Here is a tiny trained network, its code and every weight. The questions are about switching its units off for an input and a class, where a switched-off unit gives its printed mean instead of its output.

import numpy as np


def w(rows, s, z=0):
    codes = np.array(rows[::2]) - 128.0
    scale = np.full(codes.shape[1], s)
    scale[-1] = z or s
    return codes * scale


def f(y):
    return y / 2 * (1 + np.tanh(0.7978845608 * (y + 0.044715 * y**3)))


def log_softmax(a):
    a = a - a.max(-1, keepdims=True)
    return a - np.log(np.exp(a).sum(-1, keepdims=True))


def net(x, mask):
    res = np.array(x, float).reshape(1, 4) / 4 @ E
    y = f(res @ A[0][:, :-1].T + A[0][:, -1])
    res = res + np.where(mask, y, B[0][:, -1]) @ B[0][:, :-1]
    return log_softmax(res[-1] @ U[:, :-1].T + U[:, -1])


A, B = {}, {}
E = w([
[170,150,136,174,132,144,132,123],'x0',
[221,40,105,109,202,121,217,23],'x1',
[3,219,41,122,53,69,209,108],'x2',
[105,86,250,168,21,149,149,30],'x3',
],0.0074)
A[0] = w([
[72,159,109,49,111,159,84,217,128],'n0',
[147,67,211,32,205,126,50,151,164],'n1',
[150,155,53,110,216,71,98,177,35],'n2',
[126,184,100,134,216,137,174,156,7],'n3',
[179,27,147,107,102,120,93,71,236],'n4',
[42,174,73,96,159,59,178,39,205],'n5',
[135,95,166,156,19,162,152,70,149],'n6',
[107,178,101,151,112,99,198,87,177],'n7',
[92,177,107,168,144,57,176,116,32],'n8',
[136,85,35,116,215,180,201,53,32],'n9',
[177,147,73,3,149,53,80,227,154],'n10',
[158,70,57,58,157,124,178,37,189],'n11',
[107,177,102,174,89,116,188,119,188],'n12',
[78,85,197,114,53,159,95,52,31],'n13',
[83,167,142,125,87,141,84,185,118],'n14',
[141,127,88,72,146,133,100,133,2],'n15',
[104,190,161,172,116,187,11,167,112],'n16',
],0.0076,0.0032)
B[0] = w([
[159,172,117,102,59,168,168,105,211],'n0',
[145,151,110,209,98,124,41,178,247],'n1',
[160,190,211,151,134,73,200,106,212],'n2',
[152,180,158,173,134,61,138,134,159],'n3',
[149,211,90,203,130,126,97,102,242],'n4',
[197,134,99,132,101,115,40,195,255],'n5',
[182,185,150,111,132,57,136,154,226],'n6',
[178,178,122,129,151,116,50,162,203],'n7',
[164,165,177,176,122,100,65,184,167],'n8',
[174,152,104,154,82,164,213,88,220],'n9',
[197,222,157,140,159,115,145,67,241],'n10',
[177,111,84,172,30,197,134,82,247],'n11',
[194,125,121,145,85,150,81,173,199],'n12',
[182,194,215,106,181,70,191,110,208],'n13',
[175,175,110,98,73,186,157,114,197],'n14',
[171,169,180,112,167,88,153,178,132],'n15',
[150,59,115,134,2,193,148,67,215],'n16',
],0.0078,0.007)
U = w([
[168,106,93,111,65,159,144,104,176],'0',
[154,184,215,126,180,30,149,145,39],'1',
[174,134,119,112,123,108,65,122,252],'2',
[162,113,116,168,153,89,1,205,169],'3',
[105,91,74,136,146,139,75,169,93],'4',
[64,67,57,106,192,108,83,173,4],'5',
[114,21,99,38,171,92,123,189,4],'6',
],0.0091,0.0036)

Each question gives the input, the list of numbers given to net, and the class t.
The units are the neurons (one row each of A and B). Each row of codes is followed by its name. A weight is (code - 128) times the scale printed after its matrix; where a second scale follows, it is the last column's (A, B and U).
mask holds one flag per neuron, in row order. A switched-off neuron (its flag False) gives its mean, the last column of its row in B, instead of its output. The means were averaged over made-up inputs and are rounded, as every weight is.
A unit's drop is (log p(t) with every unit on - log p(t) with that unit switched off) / (log p(t) with every unit on - log p(t) with every unit switched off).
The circuit of an input: a set's keep is (log p(t) with only the set's units on - log p(t) with every unit switched off) / (log p(t) with every unit on - log p(t) with every unit switched off). Starting from the 12 units with the biggest drops (on a tie, the unit counted first), units are removed one at a time, each time the one whose removal leaves the highest keep (on an exact tie, the one counted first), for as long as the keep stays at least 0.8.
units of the circuit, in order: the units of the circuit, biggest drop first
k most important neurons: the k neurons with the biggest drops, biggest first
drop when u is switched off: that unit's drop, to one decimal
input [-1,3,-2,-7], class 1: units of the circuit, in order => n2
input [-3,0,2,-5], class 1: 3 most important neurons => n2; n10; n16
input [-1,-1,1,4], class 1: units of the circuit, in order => n11; n13
input [3,-3,8,6], class 3: 2 most important neurons => n5; n12
input [-2,5,8,6], class 3: 2 most important neurons => n5; n7
input [4,3,6,7], class 1: 4 most important neurons => n13; n6; n1; n16
input [-2,2,-7,6], class 3: 4 most important neurons => n1; n2; n10; n4
input [5,-7,7,-5], class 0: 4 most important neurons => n0; n16; n14; n1
input [-5,6,-7,4], class 3: 3 most important neurons => n1; n4; n16
input [-2,-1,4,5], class 1: units of the circuit, in order => n13; n11
input [5,-7,0,8], class 1: 3 most important neurons => n13; n6; n11
input [-4,5,8,6], class 3: units of the circuit, in order => n5; n7
input [-1,-5,7,7], class 1: 2 most important neurons => n13; n6
input [-1,-5,-4,3], class 0: units of the circuit, in order => n16
input [-2,5,-4,-3], class 0: 3 most important neurons => n11; n9; n5
input [-1,-8,-8,-4], class 0: 2 most important neurons => n16; n0
input [4,0,7,-4], class 3: units of the circuit, in order => n5; n8
input [-2,-4,0,-3], class 0: 2 most important neurons => n0; n16
input [0,-5,-3,1], class 0: units of the circuit, in order => n16; n5
input [-1,3,-8,1], class 3: units of the circuit, in order => n1
input [0,6,8,8], class 1: drop when n1 is switched off => 0.3
input [5,-5,2,-1], class 0: drop when n14 is switched off => 0.1
input [-1,-5,2,-1], class 0: drop when n16 is switched off => 0.1
